89	106	90
128	134	124
133	161	44
111	95	122
150	84	124
92	159	132
167	122	107
111	112	129
->
89	90
128	124
133	44
111	122
150	124
92	132
167	107
111	129

112	142	137	133	128	91	120	118	182	126	107
131	126	105	115	192	142	182	111	128	109	147
158	159	151	105	148	103	131	123	151	132	196
97	112	157	135	68	179	176	125	120	95	166
51	139	134	155	121	131	89	145	110	90	134
164	126	118	104	83	128	118	128	183	119	88
->
112	137	128	120	182	107
131	105	192	182	128	147
158	151	148	131	151	196
97	157	68	176	120	166
51	134	121	89	110	134
164	118	83	118	183	88

134	126	125	139
145	120	121	146
162	150	127	104
153	119	117	161
153	118	116	162
50	164	95	76
125	129	127	126
163	115	113	177
129	127	128	125
162	149	128	110
192	168	127	90
193	170	127	93
->
134	125
145	121
162	127
153	117
153	116
50	95
125	127
163	113
129	128
162	128
192	127
193	127

82	64	173	191
217	176	137	61
166	152	131	96
->
82	173
217	137
166	131

75	187	185
146	109	107
133	128	127
141	114	114
137	114	114
167	89	88
202	55	56
28	229	229
132	124	125
->
75	185
146	107
133	127
141	114
137	114
167	88
202	56
28	229
132	125

119	144	111	105	100	125	134	129	116	116	162	110	198
53	182	79	75	65	163	68	115	71	139	128	63	202
->
119	111	100	134	116	162	198
53	79	65	68	71	128	202
---
137	92	183	82	144
175	129	137	104	150
183	119	153	207	109
47	193	44	64	148
114	48	70	90	67
87	167	129	167	170
184	135	159	213	144
->
47	193	44	64	148
87	167	129	167	170
184	135	159	213	144
175	129	137	104	150
183	119	153	207	109
137	92	183	82	144
114	48	70	90	67

165	178	65	153	111	164	81	163	99	184	141	60	167
95	117	180	101	115	134	191	109	99	70	103	189	142
108	52	104	99	58	79	119	103	42	128	127	78	117
73	92	171	64	60	118	191	74	58	54	127	78	118
->
165	178	65	153	111	164	81	163	99	184	141	60	167
95	117	180	101	115	134	191	109	99	70	103	189	142
73	92	171	64	60	118	191	74	58	54	127	78	118
108	52	104	99	58	79	119	103	42	128	127	78	117

132	139	141	107	146	140	155	68
111	162	120	130	151	171	93	132
111	104	116	84	112	52	189	99
129	77	138	103	82	97	159	172
110	70	108	118	58	68	141	223
->
111	162	120	130	151	171	93	132
132	139	141	107	146	140	155	68
111	104	116	84	112	52	189	99
129	77	138	103	82	97	159	172
110	70	108	118	58	68	141	223

205	164	94	172	108	175	91	130	193
136	118	81	113	115	123	145	79	74
183	132	94	111	106	127	118	82	73
176	123	100	145	118	126	110	103	84
197	67	156	138	197	205	98	118	194
->
205	164	94	172	108	175	91	130	193
183	132	94	111	106	127	118	82	73
176	123	100	145	118	126	110	103	84
136	118	81	113	115	123	145	79	74
197	67	156	138	197	205	98	118	194

187	105	55	132	151
157	67	119	158	183
154	75	123	157	144
105	89	144	126	154
98	165	139	146	125
91	200	182	166	131
159	149	118	122	138
127	111	141	126	138
146	169	91	126	186
129	110	103	127	138
132	155	182	135	95
->
91	200	182	166	131
146	169	91	126	186
98	165	139	146	125
132	155	182	135	95
159	149	118	122	138
127	111	141	126	138
129	110	103	127	138
187	105	55	132	151
105	89	144	126	154
154	75	123	157	144
157	67	119	158	183

126	162	142	124	142	136	137
132	145	107	151	136	82	148
133	192	117	143	116	113	158
135	94	155	114	114	130	140
106	209	116	136	161	138	125
126	133	141	134	96	103	165
125	111	123	138	133	133	94
135	185	122	129	142	137	165
134	117	149	133	125	115	154
->
106	209	116	136	161	138	125
133	192	117	143	116	113	158
135	185	122	129	142	137	165
126	162	142	124	142	136	137
132	145	107	151	136	82	148
126	133	141	134	96	103	165
134	117	149	133	125	115	154
125	111	123	138	133	133	94
135	94	155	114	114	130	140
